116, 180, 121, 80, 93
111, 102, 180, 161, 137
138, 174, 100, 86, 167
-> 102

117, 132, 79, 175, 86
75, 124, 151, 151, 155
-> 124

119, 67, 140, 162
105, 124, 117, 103
129, 114, 175, 191
-> 124

121, 106, 119, 128, 129
84, 106, 77, 131, 137
-> 106

113, 153, 181, 139, 104, 140, 141
113, 133, 126, 142, 124, 193, 133
152, 126, 139, 178, 93, 129, 128
-> 133

134, 129, 109, 122, 84, 129, 177
135, 129, 102, 122, 81, 124, 184
156, 93, 94, 124, 115, 100, 105
-> 129

97, 76, 90, 150
102, 151, 172, 164
169, 178, 159, 96
-> 151

132, 162, 132, 148, 138
107, 195, 102, 178, 143
-> 195

148, 151, 125, 133, 111, 137, 136
60, 62, 177, 71, 185, 68, 71
138, 138, 105, 153, 102, 151, 152
-> 62

74, 102, 75, 74, 78, 89
75, 93, 74, 74, 77, 84
177, 178, 172, 179, 174, 170
-> 93
---
array([138,  82, 180, 159,  98]) --> 138
array([166, 102,  89, 112, 180]) --> 166
array([183, 149, 169, 159, 157]) --> 183
array([131,  86, 128, 141, 185]) --> 131
array([162, 198, 190,  65, 193]) --> 162
array([151, 188, 135, 164, 123]) --> 151
array([ 68, 170,  75,  79, 182]) --> 68
array([139,  97, 182, 111, 170]) --> 139
array([174, 197, 151, 146, 151]) --> 174
---
126, 108, 141, 178, 116, 85 -> 85
134, 75, 161, 98, 120, 111, 132 -> 132
151, 182, 123, 140, 136, 85 -> 85
133, 64, 147, 123, 195, 88, 127 -> 127
118, 116, 180, 138, 77, 152 -> 152
193, 76, 63, 159, 67, 187 -> 187
155, 166, 178, 113, 121, 182, 138 -> 138
129, 139, 125, 180, 109 -> 109
111, 178, 131, 147, 132 -> 132
---
115, 130, 124, 129, 138, 134, 115
142, 123, 112, 154, 99, 78, 151
118, 139, 144, 118, 120, 141, 136
-> 118

97, 113, 74, 95, 125, 116, 195 -> 95

184, 157, 88, 137, 127, 114
152, 150, 171, 113, 111, 124
-> 171

105, 116, 78, 69 -> 105

67, 139, 148, 99, 99, 95, 94
63, 133, 151, 95, 143, 93, 98
114, 152, 115, 143, 148, 160, 109
-> 143

158, 180, 140, 128, 167 -> 180
---
[115, 72, 162, 155, 109, 170] | 72
[84, 165, 79, 181, 154] | 165
[157, 70, 122, 84, 94] | 70
[154, 72, 96, 146] | 72
[151, 100, 149, 135, 76] | 100
[162, 191, 83, 97] | 191
[180, 150, 91, 100, 119, 138] | 150
[121, 141, 156, 65, 149, 109] | 141
---
[[133, 91, 123, 132, 126], [133, 98, 124, 129, 126], [129, 72, 121, 126, 129]] value 126
[172, 118, 193, 140, 181] value 181
[151, 64, 95, 76, 128] value 128
[69, 173, 79, 169, 74] value 74
[172, 69, 180, 70, 170] value 170
[131, 172, 144, 144, 182] value 182
---
98, 190, 186, 100, 134, 145
173, 107, 117, 141, 154, 162
140, 107, 97, 145, 113, 103
gives 117

86, 91, 139, 168, 97, 87, 69
90, 90, 141, 166, 98, 105, 78
gives 139

81, 100, 134, 142, 181
135, 124, 94, 129, 86
gives 134

68, 156, 142, 113, 158
74, 163, 135, 116, 152
69, 149, 145, 113, 160
gives 135

138, 148, 126, 135
124, 167, 186, 105
gives 126

93, 81, 104, 122, 82
133, 158, 155, 122, 180
gives 104

128, 94, 140, 153
158, 162, 119, 79
gives 140
---
154   77  142  119  125  159
121  118  132  133  120  112
-> 142

 68  110  115   75 -> 115

 59   80  123  134 -> 123

124   71  149  198
101  129  104   85
 95  192  101  124
-> 149

127   70  145  122   91
115   97  105  133  115
-> 145

186  104  130  136  179  149   80
113  119  139  145  130  143  188
-> 130

164   76  173  108  109
125  193   81  103  112
-> 173

147  140   94  184 -> 94
---
131, 112, 179, 110, 134
122, 135, 127, 113, 139
134, 125, 130, 116, 134
-> 130

148, 99, 151, 139, 67, 178, 149
162, 67, 58, 73, 86, 159, 169
95, 115, 91, 96, 123, 111, 110
-> 123

155, 112, 102, 66
136, 153, 94, 109
163, 151, 82, 142
-> 151

95, 127, 168, 127, 109
118, 119, 178, 121, 116
118, 166, 96, 149, 102
-> 96

139, 135, 122, 124, 123, 146
119, 135, 112, 136, 184, 139
113, 144, 77, 136, 154, 149
-> 136

101, 106, 116, 181, 105, 96
92, 167, 74, 119, 70, 158
109, 151, 95, 115, 92, 147
-> 115

146, 116, 122, 139
119, 122, 146, 149
152, 59, 126, 114
-> 59

151, 111, 96, 106, 179
113, 123, 155, 81, 86
139, 137, 106, 184, 162
-> 106
